Below are the code and all the weights of a small trained network. Each question names an input and a target symbol and asks about switching units off, where a switched-off unit gives its printed mean instead of its output.

import numpy as np


def w(rows, s, z=0):
    codes = np.array(rows[::2]) - 128.0
    scale = np.full(codes.shape[1], s)
    scale[-1] = z or s
    return codes * scale


def norm(h):
    return h / np.sqrt((h * h).mean(-1, keepdims=True) + 1e-5)


def f(y):
    return np.maximum(y, 0)


def softmax(a):
    e = np.exp(a - a.max(-1, keepdims=True))
    return e / e.sum(-1, keepdims=True)


def log_softmax(a):
    a = a - a.max(-1, keepdims=True)
    return a - np.log(np.exp(a).sum(-1, keepdims=True))


def net(x, mask):
    ids = ['βγδεηθμπστφψω'.index(c) for c in x.split()]
    T = len(ids)
    res = E[ids] + P[:T]
    r = norm(res)
    for j in range(3):
        rows = slice(2 * j, 2 * j + 2)
        q, k, v = (r @ M[0][rows].T for M in (Q, K, V))
        z = softmax(np.where(np.tri(T) > 0, q @ k.T / 2**0.5, -1e9)) @ v
        o = O[0][rows]
        res = res + np.where(mask[j], z, o[:, -1]) @ o[:, :-1]
    y = f(norm(res) @ A[0][:, :-1].T + A[0][:, -1])
    res = res + np.where(mask[3:11], y, B[0][:, -1]) @ B[0][:, :-1]
    return log_softmax(norm(res)[-1] @ U[:, :-1].T + U[:, -1])


Q, K, V, O, A, B = {}, {}, {}, {}, {}, {}
E = w([
[152,178,64,99,174,88,33,117,119],'β',
[60,108,86,140,70,142,129,225,150],'γ',
[173,203,108,192,143,152,143,193,68],'δ',
[50,208,107,90,214,122,162,155,109],'ε',
[120,180,30,205,156,211,157,61,148],'η',
[137,192,123,106,247,127,54,99,141],'θ',
[109,213,173,143,177,6,67,185,117],'μ',
[111,118,68,159,91,106,158,153,28],'π',
[113,84,43,201,160,152,132,203,112],'σ',
[121,124,129,205,100,205,90,163,75],'τ',
[38,142,64,98,47,194,128,74,98],'φ',
[152,157,194,245,79,149,141,54,211],'ψ',
[96,250,149,96,101,165,174,157,70],'ω',
],0.016)
P = w([
[148,54,209,41,173,97,190,2,178],'0',
[124,123,140,122,79,161,63,132,190],'1',
[128,129,140,114,83,160,59,137,169],'2',
[121,139,140,117,84,160,60,138,149],'3',
[119,142,140,118,85,155,59,143,137],'4',
[119,148,142,115,87,151,57,145,126],'5',
[120,148,142,117,82,150,53,151,114],'6',
[115,148,137,122,85,147,52,151,109],'7',
[118,155,141,121,86,133,45,151,98],'8',
[115,154,144,118,93,129,44,156,87],'9',
[121,164,163,126,92,130,41,144,82],'10',
],0.0078)
Q[0] = w([
[54,201,122,187,121,131,74,151,75],'head 1',
[132,158,159,188,96,167,49,141,119],'head 1',
[78,169,106,146,138,129,83,145,86],'head 2',
[177,110,152,73,160,121,130,123,127],'head 2',
[53,184,136,153,53,156,72,174,44],'head 3',
[113,136,132,155,131,177,8,150,91],'head 3',
],0.014)
K[0] = w([
[114,90,154,93,144,99,243,128,120],'head 1',
[169,108,97,139,113,40,228,123,112],'head 1',
[137,98,136,104,141,90,171,74,108],'head 2',
[130,139,133,139,154,149,85,189,157],'head 2',
[75,118,90,107,83,107,115,161,9],'head 3',
[155,121,78,101,104,63,101,172,37],'head 3',
],0.012)
V[0] = w([
[190,116,195,104,163,171,173,99,160],'head 1',
[116,194,141,80,78,71,101,147,132],'head 1',
[170,88,169,209,111,149,254,103,115],'head 2',
[80,154,145,149,227,208,128,105,194],'head 2',
[80,157,102,5,114,34,174,63,154],'head 3',
[195,155,86,133,194,125,167,116,144],'head 3',
],0.0098)
O[0] = w([
[150,130,205,185,102,205,61,128,127,119],'head 1',
[254,86,127,118,137,96,228,142,155,96],'head 1',
[187,116,128,74,140,13,184,103,115,228],'head 2',
[51,139,164,166,98,79,208,98,203,103],'head 2',
[153,114,67,71,46,118,96,145,154,2],'head 3',
[158,225,29,163,167,113,66,176,147,30],'head 3',
],0.0094,0.0089)
A[0] = w([
[2,201,118,213,113,146,175,177,156,125],'neuron 1',
[67,82,197,232,78,105,213,63,203,63],'neuron 2',
[187,66,122,160,35,158,225,122,109,86],'neuron 3',
[97,177,87,210,66,116,199,65,228,84],'neuron 4',
[111,181,154,47,189,158,126,184,225,96],'neuron 5',
[94,107,38,156,138,169,211,94,150,251],'neuron 6',
[96,105,182,143,186,53,106,46,187,95],'neuron 7',
[79,157,110,174,190,119,100,130,43,78],'neuron 8',
],0.0084,0.0024)
B[0] = w([
[238,118,130,121,76,110,137,89,172,215],'neuron 1',
[229,132,93,99,106,95,119,146,139,254],'neuron 2',
[78,217,169,96,200,159,70,177,136,194],'neuron 3',
[58,88,105,30,189,168,159,96,39,158],'neuron 4',
[84,126,159,189,254,93,140,169,59,141],'neuron 5',
[101,122,129,203,167,126,152,85,111,172],'neuron 6',
[138,77,96,112,123,180,95,225,145,188],'neuron 7',
[120,115,63,197,46,161,180,150,110,213],'neuron 8',
],0.0091,0.0086)
U = w([
[87,164,141,133,222,178,96,159,140,147],'β',
[189,162,32,92,101,101,25,118,112,172],'γ',
[152,129,77,136,148,143,157,6,137,69],'δ',
[99,119,100,112,108,185,151,193,82,4],'ε',
[150,144,155,142,124,21,82,175,146,109],'η',
[209,128,137,100,125,133,111,57,170,171],'θ',
[42,130,110,104,61,152,110,80,126,148],'μ',
[143,50,41,195,121,133,145,179,152,31],'π',
[102,48,134,82,54,127,166,204,156,92],'σ',
[133,245,176,65,116,146,147,145,131,76],'τ',
[117,69,193,171,135,121,132,103,78,202],'φ',
[185,230,84,171,111,113,150,155,104,55],'ψ',
[43,134,151,120,207,62,182,104,117,230],'ω',
],0.013,0.0033)

Each question gives the input, a string of symbols that net reads in full, and the target symbol t.
The units are the heads (2 rows each of Q, K, V and O) and the neurons (one row each of A and B). Each row of codes is followed by its name. A weight is (code - 128) times the scale printed after its matrix; where a second scale follows, it is the last column's (O, A, B and U).
mask holds one flag per unit, heads first, then neurons. A switched-off unit (its flag False) gives its mean, the last column of its rows in O or B, instead of its output. The means were averaged over made-up inputs and are rounded, as every weight is.
A unit's drop is (log p(t) with every unit on - log p(t) with that unit switched off) / (log p(t) with every unit on - log p(t) with every unit switched off).
The circuit of an input: a set's keep is (log p(t) with only the set's units on - log p(t) with every unit switched off) / (log p(t) with every unit on - log p(t) with every unit switched off). Starting from all 11 units, units are removed one at a time, each time the one whose removal leaves the highest keep (on an exact tie, the one counted first), for as long as the keep stays at least 0.8.
circuit, biggest first: the units of the circuit, biggest drop first
unit that matters most: the unit with the biggest drop
k most important neurons: the k neurons with the biggest drops, biggest first
heads that matter: for each layer, one digit per head in row order, 1 if its drop is at least 0.15 and else 0, layers parted by /
input δ π π π τ τ τ σ σ, target φ: circuit, biggest first -> (head 1)
input η δ γ τ β τ τ τ μ π, target σ: heads that matter -> 110
input μ τ δ β π θ τ π τ π τ, target β: circuit, biggest first -> (head 1; neuron 3; neuron 1)
input σ τ τ τ π τ π π, target μ: heads that matter -> 100
input ε π β τ γ τ τ δ τ, target θ: heads that matter -> 010
input τ τ σ δ τ τ π φ δ, target ω: 2 most important neurons -> (neuron 2; neuron 1)
input μ τ γ σ τ μ μ τ γ μ, target φ: circuit, biggest first -> (head 2; head 3)
input ψ θ γ μ τ τ π θ τ δ, target η: circuit, biggest first -> (head 2; neuron 4)
input π γ τ ψ, target γ: heads that matter -> 000
input β ψ θ σ τ π, target π: heads that matter -> 110
input π τ μ θ τ τ π π τ δ, target γ: heads that matter -> 010
input η σ σ σ π ε β γ τ, target σ: circuit, biggest first -> (head 2; neuron 7)
input τ τ π θ τ μ τ τ ψ, target ω: heads that matter -> 100
input τ σ τ, target π: 4 most important neurons -> (neuron 7; neuron 8; neuron 2; neuron 3)
input β τ π ε τ ω τ, target π: unit that matters most -> head 2
input γ γ τ τ τ τ π π, target ε: heads that matter -> 010
input ε π τ μ θ μ σ, target θ: circuit, biggest first -> (head 2; neuron 1; neuron 2)
input π τ δ, target γ: heads that matter -> 001
input τ σ τ π δ β, target ω: circuit, biggest first -> (head 1; neuron 2)
input σ τ φ ω θ π θ, target μ: unit that matters most -> head 1
input φ τ σ π σ θ τ δ τ δ τ, target ψ: heads that matter -> 110
input θ τ σ π δ, target δ: 3 most important neurons -> (neuron 1; neuron 4; neuron 6)
